cols: M Z S J U Q N
2.616, -1.580, -1.799, -1.183, 5.420, 7.231, -3.208 = Tid
2.616, -1.580, -1.799, -1.183, -0.661, -8.298, -7.384 = fab
-1.183, 5.419, -1.799, -1.183, -8.298, -0.661, 0.904 = sol
has: 2.616, -1.580, -1.799, -1.183 -> yes
has: -1.580, -1.799, -1.183, 5.421, 7.231 -> no
q: -1.183, 5.420 -> Tid
q: -1.183, 5.419, -1.799, -1.183, -8.298, -0.661, 0.904 -> sol
has: -0.661, -1.183, -1.799, -1.580, 2.616 -> no
q: -8.298, -0.661 -> sol
start: 5.420, 7.231, -3.208 -> Tid, 4

cols: G F C V D
-1.028, -0.127, 1.536, -1.418, -0.240 = lili
3.734, -1.392, -6.461, 7.473, -0.701 = zafid
-4.288, -6.461, -0.701, 7.473, -1.392 = dunip
-0.549, 5.733, 3.580, -8.030, 4.800 = zenom
has: 3.734, -1.392, -6.460 -> no
has: -4.288, -6.461, -0.701, 7.473, -1.392 -> yes
has: -4.288, -6.461 -> yes
start: -1.392, -6.461, 7.473, -0.701 -> zafid, 1
has: -0.240, -1.418, 1.536, -0.127 -> no

cols: K E L X P
-0.036, -5.117, 0.326, 1.031, 0.528 -> firik
-0.872, -0.008, 1.048, -5.063, 0.015 -> zogep
0.276, -3.534, 0.171, -0.606, 0.303 -> gos
0.718, -0.031, 0.084, -0.047, 0.382 -> rup
-0.197, -0.330, -1.150, -5.623, 0.608 -> seni
-0.762, 6.043, 0.663, 0.599, -0.153 -> Linik
-0.022, 3.069, 0.239, 0.524, 0.474 -> bal
-0.051, -0.375, -0.318, -0.511, 0.597 -> pum
-1.574, -0.131, -0.244, -0.283, -0.220 -> Popo
-1.896, -0.328, -0.453, 0.170, 3.573 -> Suf
-0.433, -4.956, -0.244, -0.283, -0.159 -> poni
0.235, -0.603, -0.374, 1.585, 0.097 -> bigap
col: 0.084, -1.150, 0.663 -> L
after: -0.375 -> -0.318
q: -0.022, 3.069, 0.239 -> bal
col: -0.606, -0.047, -5.623, 0.599, 0.524, -0.511, -0.283, 0.170, -0.283, 1.585 -> X
has: -0.220, -0.283 -> no
q: -1.574, -0.131, -0.244, -0.283, -0.220 -> Popo
after: -0.374 -> 1.585

cols: Lirop zere tidop Lival Mibes kiru zuzug Tel Zev dileg
3.010, -1.250, 1.696, 1.273, 2.187, 4.290, 0.323, -0.639, 4.562, 2.243 = fira
2.394, -1.933, -1.251, -0.335, -0.744, -0.703, -0.248, 2.839, 0.006, -0.745 = tota
1.129, -1.755, -0.271, -0.441, -1.244, -1.183, 1.767, -3.127, -1.113, 3.326 = Vavo
-0.418, -2.108, -3.400, -3.421, -3.471, -2.093, -4.351, -7.608, -0.279, -0.829 = Dap
-3.554, -1.933, -0.335, -1.251, -0.151, -1.326, 0.323, -0.639, -2.620, -1.660 = lemag
2.064, -0.829, 4.132, 3.634, 1.421, 3.155, 4.886, 6.345, 1.900, 0.879 = gol
q: -3.554, -1.933, -0.335, -1.251, -0.151, -1.326, 0.323, -0.639, -2.620, -1.660 -> lemag
has: -0.745, 0.006 -> no
after: -0.279 -> -0.829
start: -1.933, -0.335, -1.251 -> lemag, 1

cols: bavu fezu Luz Nezi Giv mer lis fef
0.138, -1.511, 2.752, -1.968, 2.461, -6.446, 3.117, 2.158  suv
0.563, -2.316, 2.071, 3.982, 1.531, -6.679, -2.688, 1.575  kazag
3.543, -4.375, 2.032, -5.713, 3.449, 0.714, -1.607, 3.967  vesaz
1.175, -0.251, 3.088, 2.811, -1.275, 1.825, -7.110, 0.378  Vemel
q: 0.563, -2.316, 2.071, 3.982, 1.531, -6.679, -2.688 -> kazag
q: -0.251, 3.088, 2.811, -1.275, 1.825, -7.110, 0.378 -> Vemel

cols: ses Keras ruk gozi Surul pes Mog Sof
3.585, 0.871, -2.744, 4.738, -5.418, 8.004, -7.224, 8.306 : zuge
3.585, 0.871, -2.744, 3.712, 0.745, 8.004, -7.224, 8.306 : pami
3.585, 0.871, 8.305, 3.712, 0.745, 3.764, -7.224, 8.306 : Fir
-2.744, 4.740, -5.418, 0.871, 0.745, -5.157, -6.751, 8.306 : zibid
col: 0.871, 4.740 -> Keras
q: 3.585, 0.871, -2.744, 3.712 -> pami
after: 4.740 -> -5.418
has: 8.305, 3.712, 0.745, 3.764, -7.224 -> yes
q: -2.744, 4.738, -5.418 -> zuge
q: 0.871, 0.745, -5.157 -> zibid

cols: Fabiz nudom zopum Gok Mebin Ladu fop kole fedut
0.358, 0.111, 2.464, 3.533, 2.504, 0.081, -2.084, 0.278, 0.000 -> Bim
0.703, 7.329, 3.437, 2.247, 0.324, 0.148, -2.084, 0.000, 2.237 -> fusel
0.000, 0.000, 1.805, 4.334, 3.982, 0.211, -2.084, 0.000, 4.605 -> pamiv
0.426, 0.000, 0.000, 4.252, 1.528, 0.147, -2.084, 0.260, 7.231 -> kabu
0.629, 0.000, 3.259, 4.576, 1.883, 0.448, -2.084, 1.618, 2.962 -> mami
start: 0.324, 0.148 -> fusel, 4
has: -0.001, 1.805, 4.334, 3.982, 0.211 -> no

cols: kamuz kasar Tupum Gog Tev dizif reze rav Lufuv Mifuv
-2.649, -0.018, 2.764, 3.985, 1.506, -1.059, 7.362, -1.882, 3.970, -4.577 : sedi
2.139, 0.096, -3.136, -5.486, -2.103, 2.151, -2.050, 2.016, -1.295, 2.177 : Ludul
1.566, 0.208, -3.185, -5.482, -2.103, 2.161, -2.059, 2.005, -1.257, 2.122 : bemas
1.218, -2.987, 1.832, 2.622, 0.202, 0.890, -1.675, 0.981, -0.658, 1.614 : koduv
1.138, 2.286, -0.580, 1.810, -3.741, 3.137, -2.187, -2.928, -0.410, -2.494 : Gup
-1.273, 2.970, 1.600, 3.772, -2.059, -2.103, 2.005, 2.161, 2.148, -4.385 : vaf
2.125, 0.208, -3.185, -5.482, -2.103, 2.161, -2.059, 2.005, -1.257, 2.122 : dos
-2.649, -0.018, 2.764, 3.985, 1.506, -1.059, 7.362, -3.635, 3.970, -4.577 : zug
0.006, 0.535, 1.173, 3.119, -1.529, 1.277, -1.912, -1.526, -0.321, -0.723 : gal
has: 1.218, -2.987, 1.831, 2.622 -> no
q: 2.125, 0.208, -3.185, -5.482, -2.103, 2.161, -2.059, 2.005, -1.257, 2.122 -> dos

cols: W T Y H A B
-7.926, 1.993, 0.889, 0.350, 0.268, -1.813 = penak
-0.055, 0.573, 0.810, -1.657, 0.496, -0.243 = femu
-1.620, -3.772, -4.445, 0.268, 0.350, 2.315 = Mur
-1.620, -1.732, -4.445, 0.199, -6.849, 2.315 = gobuk
q: 0.889, 0.350, 0.268 -> penak
q: 0.350, 0.268 -> penak

cols: panu Vib zedo raz
-0.527, 0.228, -0.802, 4.034 = Zepa
6.147, -0.651, 0.644, 1.689 = fulep
0.228, -0.802, -0.527, -0.526 = daf
start: 0.228, -0.802, -0.527 -> daf, 0
has: -0.526, -0.527, -0.802, 0.228 -> no
after: -0.651 -> 0.644
has: -0.651, 0.644, 1.690 -> no
q: -0.527, 0.228, -0.802, 4.034 -> Zepa

cols: Zok Sonep fuvol supi bog Suto
0.519, -0.462, -3.202, -2.255, -3.201, 1.932 : nor
1.255, -0.214, -2.667, 1.036, 0.016, 3.633 : rugu
-0.149, 0.359, 1.036, 1.353, 0.016, -6.475 : kul
-0.081, 1.205, 0.173, 2.215, -4.331, 0.348 : Rud
-0.149, 0.359, 1.036, -2.667, 0.016, -6.475 : Lale
1.255, -0.214, -1.272, -2.017, 5.706, -0.687 : pifo
-0.045, 0.839, -1.939, -4.213, 0.189, -0.120 : kima
2.215, -4.331, 0.351, -3.595, -2.737, 0.249 : pira
start: 1.036, -2.667, 0.016 -> Lale, 2
after: -0.045 -> 0.839
q: 2.215, -4.331, 0.348 -> Rud
has: -3.202, -2.256, -3.201 -> no
after: 0.189 -> -0.120
start: 0.519, -0.462, -3.202 -> nor, 0
after: -3.201 -> 1.932

cols: Feb Lavop nekab sop tek banu
-2.728, -0.589, -1.473, -2.758, 0.614, -2.085  semiz
-1.150, 4.475, -3.045, -2.652, -0.565, 1.118  dil
2.463, 0.192, 1.122, -5.447, 1.489, -1.147  piga
3.578, -5.179, -4.999, -4.877, -1.186, 7.308  mol
1.503, 7.088, 3.428, 4.667, -0.649, 1.064  von
-3.343, -6.788, 1.787, -2.432, -3.397, -0.630  Lizu
-1.150, 4.475, -3.045, -0.262, 4.078, -2.662  soz
2.971, 4.446, 0.465, 2.143, 0.717, -1.187  Fug
-1.382, 4.999, -5.913, 2.617, -0.742, -1.033  Pob
0.258, 5.877, -2.128, -0.858, 4.440, -0.816  fegi
-3.208, 7.835, -0.158, 6.403, -1.355, 6.699  Fon
-1.357, -2.373, -1.473, -2.085, -2.758, 0.614  bagu
has: -0.649, 4.667, 3.428, 7.088 -> no
q: -1.473, -2.085, -2.758, 0.614 -> bagu

cols: mogu ris rumon vuz revi vegi
-2.640, 0.321, -0.517, 0.178, -0.612, -0.200 -> Kagat
1.162, -0.807, 0.150, -0.386, -0.652, 0.565 -> bor
-0.401, -3.938, 1.076, -2.788, 2.638, -3.426 -> Gife
1.259, -1.314, 2.518, -3.127, 4.031, -1.356 -> Zupu
-5.469, 6.135, 0.208, 2.863, -3.540, 4.045 -> muvo
1.276, -0.064, 0.044, 1.390, -2.132, 1.764 -> surir
has: -0.401, -3.938, 1.075, -2.788 -> no
has: -5.469, 6.135 -> yes
start: 0.150, -0.386, -0.652, 0.565 -> bor, 2
has: 1.390, 0.044, -0.064, 1.276 -> no

cols: nusi Lep mimu saza ruraf Naf
3.317, 2.432, -0.490, -0.389, 2.440, 0.209 -> tevu
1.481, 4.154, -0.141, 0.681, -3.126, 0.017 -> tisaf
0.742, -4.773, -2.246, 5.801, 1.061, -0.191 -> kamon
2.598, -1.379, -0.905, 2.156, 5.695, 2.423 -> lifop
4.425, 2.682, -1.514, -5.166, 3.145, 0.300 -> runev
1.481, 4.154, -0.141, 1.914, -3.126, 0.017 -> lov
-1.922, -3.039, 2.441, -0.277, 3.421, 1.916 -> rosil
-7.683, 1.306, 1.812, -0.794, -5.527, 0.537 -> tukel
start: -0.389, 2.440, 0.209 -> tevu, 3
start: -2.246, 5.801 -> kamon, 2

cols: Seg boku zume Rul vig Lise ruvim
3.696, 6.114, 2.191, 4.630, 2.190, 2.342, -0.510  noka
4.098, 2.098, 3.948, 1.584, 4.379, 1.707, -0.756  rume
1.459, 4.153, 1.036, 2.585, -2.355, 1.844, 4.422  Gopu
0.697, 2.324, 2.603, 4.630, 4.631, -4.039, -4.040  nofug
col: 4.098, 1.459, 0.697 -> Seg
col: 2.098, 4.153 -> boku
start: 4.630, 2.190 -> noka, 3
after: 1.036 -> 2.585
start: 2.324, 2.603, 4.630, 4.631, -4.039 -> nofug, 1
after: 2.191 -> 4.630
after: 4.631 -> -4.039

cols: Salo reti vut sare zaka
1.117, 0.810, 6.109, -0.196, 0.727  sifep
-1.613, 1.645, -0.815, -1.612, 1.229  zalo
-2.357, -0.856, 1.918, 1.788, 1.446  Soni
6.109, -0.193, 0.543, -0.686, -0.614  napog
0.810, 6.109, -0.196, 1.117, -1.274  tobel
q: -0.856, 1.918, 1.788, 1.446 -> Soni
col: 0.810, 1.645 -> reti
q: 1.117, 0.810, 6.109, -0.196, 0.727 -> sifep
after: -1.613 -> 1.645
q: -1.613, 1.645, -0.815, -1.612 -> zalo
q: 1.117, 0.810, 6.109, -0.196 -> sifep

cols: zefek feg Dem pigap keleb
-5.407, 2.332, -2.906, 2.082, -6.390 : Nozo
-0.025, -1.105, 7.697, 2.586, -5.966 : torot
-0.025, -1.105, 7.697, 0.208, -0.441 : fuf
start: 7.697, 2.586 -> torot, 2
q: -0.025, -1.105, 7.697, 2.586, -5.966 -> torot
has: -5.407, 2.333 -> no
q: 7.697, 0.208 -> fuf
col: -5.966, -0.441 -> keleb

cols: mamun fose dom lirum zag kefa Fasud
3.556, 0.249, 0.560, -2.175, -0.090, -5.846, -2.441 = sidut
-0.090, -5.846, -2.440, -4.339, -2.285, -6.966, -2.485 = dibod
3.090, -3.149, 0.552, -0.499, -1.853, -7.100, 2.764 = felal
start: -0.090, -5.846, -2.441 -> sidut, 4
after: 3.556 -> 0.249
col: -4.339, -0.499 -> lirum
col: -5.846, -6.966 -> kefa

cols: sive Bazo Feget mizo sevep
1.267, 1.760, -0.351, -0.283, 1.642 : vor
-3.188, -2.249, -2.626, 0.925, 0.275 : Risi
2.507, 2.755, 3.074, -0.344, -1.015 : gifik
-5.970, -2.383, -1.686, -0.949, 0.486 : nug
0.496, -0.394, 2.061, 1.691, -0.028 : diro
-3.098, -1.918, 0.074, 0.698, 1.018 : nogir
-3.377, -2.114, 0.194, 2.262, 2.422 : fos
2.754, 1.756, -3.018, 0.216, 1.993 : sasev
-4.485, -2.534, 1.016, 0.771, 1.283 : lol
has: 0.074, 0.698, 1.018 -> yes
has: -2.383, -1.686, -0.949 -> yes
col: -0.949, 1.691, 0.698, 2.262, 0.216, 0.771 -> mizo
after: 2.755 -> 3.074
q: -3.377, -2.114 -> fos

cols: vide pufa dabap Kes boz luda sisep tib
0.000, 1.264, 1.087, -0.812, 2.792, -2.879, 3.738, -0.481 = Sofi
0.391, 0.490, -1.072, 0.192, -1.094, 0.001, 3.761, -0.474 = rilu
2.793, -2.879, 1.087, -0.812, -5.303, 0.000, 0.513, -5.992 = Fifi
q: 2.792, -2.879 -> Sofi
has: 3.739, -0.481 -> no
col: -1.072, 1.087 -> dabap
after: 3.738 -> -0.481
col: -0.812, 0.192 -> Kes

cols: nus zun dab puge
2.751, -4.751, -3.846, -7.194 : tad
1.311, 6.436, -4.449, -0.201 : Sakam
-4.751, -3.846, -7.193, 2.242 : gofit
q: -4.751, -3.846, -7.194 -> tad
start: -4.751, -3.846, -7.193 -> gofit, 0

